Below are the code and all the weights of a small trained network. Each question names an input and a target symbol and asks about switching units off, where a switched-off unit gives its printed mean instead of its output.

import numpy as np


def w(rows, s, z=0):
    codes = np.array(rows[::2]) - 128.0
    scale = np.full(codes.shape[1], s)
    scale[-1] = z or s
    return codes * scale


def f(y):
    return np.maximum(y, 0)


def softmax(a):
    e = np.exp(a - a.max(-1, keepdims=True))
    return e / e.sum(-1, keepdims=True)


def log_softmax(a):
    a = a - a.max(-1, keepdims=True)
    return a - np.log(np.exp(a).sum(-1, keepdims=True))


def net(x, mask):
    ids = ['δεζηθμπσψω'.index(c) for c in x.split()]
    T = len(ids)
    res = E[ids] + P[:T]
    u = 0
    for l in range(3):
        r = res
        for j in range(2):
            rows = slice(2 * j, 2 * j + 2)
            q, k, v = (r @ M[l][rows].T for M in (Q, K, V))
            z = softmax(np.where(np.tri(T) > 0, q @ k.T / 2**0.5, -1e9)) @ v
            o = O[l][rows]
            res = res + np.where(mask[u + j], z, o[:, -1]) @ o[:, :-1]
        u += 2
        y = f(res @ A[l][:, :-1].T + A[l][:, -1])
        res = res + np.where(mask[u : u + 4], y, B[l][:, -1]) @ B[l][:, :-1]
        u += 4
    return log_softmax(res[-1] @ U[:, :-1].T + U[:, -1])


Q, K, V, O, A, B = {}, {}, {}, {}, {}, {}
E = w([
[67,152,98],'δ',
[71,109,77],'ε',
[66,95,20],'ζ',
[115,69,122],'η',
[130,84,160],'θ',
[108,120,158],'μ',
[118,132,202],'π',
[173,67,251],'σ',
[103,122,152],'ψ',
[110,119,160],'ω',
],0.017)
P = w([
[60,107,126],'0',
[191,159,110],'1',
[80,79,172],'2',
[135,174,33],'3',
[77,63,194],'4',
[117,174,15],'5',
[59,54,196],'6',
[108,169,9],'7',
[43,43,197],'8',
[112,163,16],'9',
[23,30,196],'10',
[129,156,57],'11',
],0.013)
Q[0] = w([
[30,77,135],'L0H1',
[135,254,149],'L0H1',
[104,79,82],'L0H2',
[197,50,151],'L0H2',
],0.0099)
K[0] = w([
[26,134,202],'L0H1',
[255,196,47],'L0H1',
[94,135,105],'L0H2',
[119,175,124],'L0H2',
],0.0088)
V[0] = w([
[25,144,196],'L0H1',
[75,75,151],'L0H1',
[255,86,46],'L0H2',
[24,171,200],'L0H2',
],0.0084)
O[0] = w([
[120,173,160,254],'L0H1',
[76,206,203,255],'L0H1',
[93,123,2,86],'L0H2',
[159,102,11,153],'L0H2',
],0.0086,0.0078)
A[0] = w([
[53,51,176,157],'L0N1',
[143,216,21,233],'L0N2',
[81,107,232,136],'L0N3',
[183,248,179,253],'L0N4',
],0.011,0.005)
B[0] = w([
[176,109,45,240],'L0N1',
[111,181,225,219],'L0N2',
[181,178,42,254],'L0N3',
[10,254,157,187],'L0N4',
],0.0089,0.012)
Q[1] = w([
[101,192,152],'L1H1',
[143,55,144],'L1H1',
[144,3,156],'L1H2',
[146,141,157],'L1H2',
],0.02)
K[1] = w([
[82,169,203],'L1H1',
[141,80,88],'L1H1',
[136,93,250],'L1H2',
[105,128,100],'L1H2',
],0.016)
V[1] = w([
[121,150,221],'L1H1',
[77,185,123],'L1H1',
[66,248,177],'L1H2',
[8,74,110],'L1H2',
],0.011)
O[1] = w([
[159,56,157,182],'L1H1',
[114,107,163,254],'L1H1',
[68,143,83,188],'L1H2',
[159,10,98,108],'L1H2',
],0.012,0.018)
A[1] = w([
[71,242,98,253],'L1N1',
[244,187,207,28],'L1N2',
[18,49,199,186],'L1N3',
[101,219,253,202],'L1N4',
],0.0054,0.0032)
B[1] = w([
[188,108,83,254],'L1N1',
[98,36,75,141],'L1N2',
[211,67,2,205],'L1N3',
[52,89,171,231],'L1N4',
],0.0078,0.016)
Q[2] = w([
[232,41,161],'L2H1',
[188,89,197],'L2H1',
[3,114,55],'L2H2',
[86,142,147],'L2H2',
],0.0051)
K[2] = w([
[247,138,73],'L2H1',
[157,186,75],'L2H1',
[130,129,110],'L2H2',
[144,131,93],'L2H2',
],0.015)
V[2] = w([
[1,86,207],'L2H1',
[196,119,83],'L2H1',
[218,158,106],'L2H2',
[104,120,248],'L2H2',
],0.0056)
O[2] = w([
[62,98,79,186],'L2H1',
[2,144,95,99],'L2H1',
[163,199,59,110],'L2H2',
[10,183,42,6],'L2H2',
],0.0062,0.012)
A[2] = w([
[139,231,103,117],'L2N1',
[50,200,254,53],'L2N2',
[39,66,120,109],'L2N3',
[138,221,156,1],'L2N4',
],0.0085,0.0039)
B[2] = w([
[108,46,155,209],'L2N1',
[159,193,99,221],'L2N2',
[156,153,7,255],'L2N3',
[176,178,40,153],'L2N4',
],0.013,0.0074)
U = w([
[127,143,128,191],'δ',
[176,8,195,169],'ε',
[136,68,111,104],'ζ',
[248,125,129,76],'η',
[194,150,180,253],'θ',
[41,103,147,152],'μ',
[23,140,122,65],'π',
[146,213,108,20],'σ',
[55,112,142,134],'ψ',
[55,112,144,141],'ω',
],0.011,0.0079)

Each question gives the input, a string of symbols that net reads in full, and the target symbol t.
The units are the heads (2 rows each of Q, K, V and O) and the neurons (one row each of A and B). Each row of codes is followed by its name. A weight is (code - 128) times the scale printed after its matrix; where a second scale follows, it is the last column's (O, A, B and U).
mask holds one flag per unit, layer by layer, with each layer's heads first. A switched-off unit (its flag False) gives its mean, the last column of its rows in O or B, instead of its output. The means were averaged over made-up inputs and are rounded, as every weight is.
A unit's drop is (log p(t) with every unit on - log p(t) with that unit switched off) / (log p(t) with every unit on - log p(t) with every unit switched off).
The circuit of an input: a set's keep is (log p(t) with only the set's units on - log p(t) with every unit switched off) / (log p(t) with every unit on - log p(t) with every unit switched off). Starting from the 12 units with the biggest drops (on a tie, the unit counted first), units are removed one at a time, each time the one whose removal leaves the highest keep (on an exact tie, the one counted first), for as long as the keep stays at least 0.8.
circuit, biggest first: the units of the circuit, biggest drop first
unit that matters most: the unit with the biggest drop
k most important neurons: the k neurons with the biggest drops, biggest first
top k neurons in layer l: the k neurons of layer l with the biggest drops, biggest first
heads that matter: for each layer, one digit per head in row order, 1 if its drop is at least 0.15 and else 0, layers parted by /
input ε ω η θ ζ ψ η η, target θ: 3 most important neurons : (L0N1, L0N2, L0N3)
input ψ ζ δ ζ η μ, target θ: 4 most important neurons : (L0N1, L0N3, L0N2, L2N2)
input η ζ π θ, target π: heads that matter : 00 / 01 / 00
input θ π δ π π ζ, target π: heads that matter : 10 / 01 / 00
input π μ ζ δ, target ε: 2 most important neurons : (L0N3, L0N2)
input θ ζ ζ ε θ ζ η η ζ ψ η π, target θ: top neuron in layer 0 : (L0N1)
input μ η ζ σ ω ψ ζ δ ω ε ε, target ε: 3 most important neurons : (L0N4, L0N1, L0N2)
input η η σ ε, target σ: heads that matter : 01 / 01 / 00
input ζ δ ψ π σ δ, target σ: heads that matter : 10 / 01 / 00
input ζ δ δ μ, target ζ: heads that matter : 00 / 11 / 00
input θ η ψ ζ δ θ ζ ζ, target ε: top 3 neurons in layer 0 : (L0N1, L0N2, L0N4)
input σ δ δ σ η δ η π ζ η η σ, target θ: top 3 neurons in layer 0 : (L0N3, L0N1, L0N2)
input ζ σ ε ζ σ ζ η ε ζ ζ δ σ, target ζ: heads that matter : 10 / 11 / 10
input π ζ ζ ψ, target ε: heads that matter : 01 / 01 / 00
input η σ η σ σ θ σ σ, target σ: circuit, biggest first : (L1H2, L0N3, L2N2, L0N1)
input π δ η ω ε ζ ε ζ δ ζ ζ μ, target ε: unit that matters most : L1H2
input ζ ζ θ η δ ζ π ζ ζ, target ζ: circuit, biggest first : (L1H2, L2N3)
input ω μ ζ η, target ε: heads that matter : 01 / 01 / 00
input ζ ζ σ η σ ψ, target σ: heads that matter : 00 / 01 / 00
input ζ π π μ, target π: 2 most important neurons : (L0N2, L0N3)
input ψ η θ δ σ ω η θ δ ω, target ζ: unit that matters most : L0H1
input σ ω δ ζ δ ψ, target ζ: circuit, biggest first : (L1H2, L0N3)
input μ ζ δ η ζ θ η π ζ π η π, target θ: heads that matter : 00 / 11 / 10
input π η σ π, target σ: 2 most important neurons : (L2N2, L0N3)
input δ σ σ δ ζ μ η η η ζ δ μ, target ζ: 4 most important neurons : (L0N3, L1N3, L2N3, L0N4)
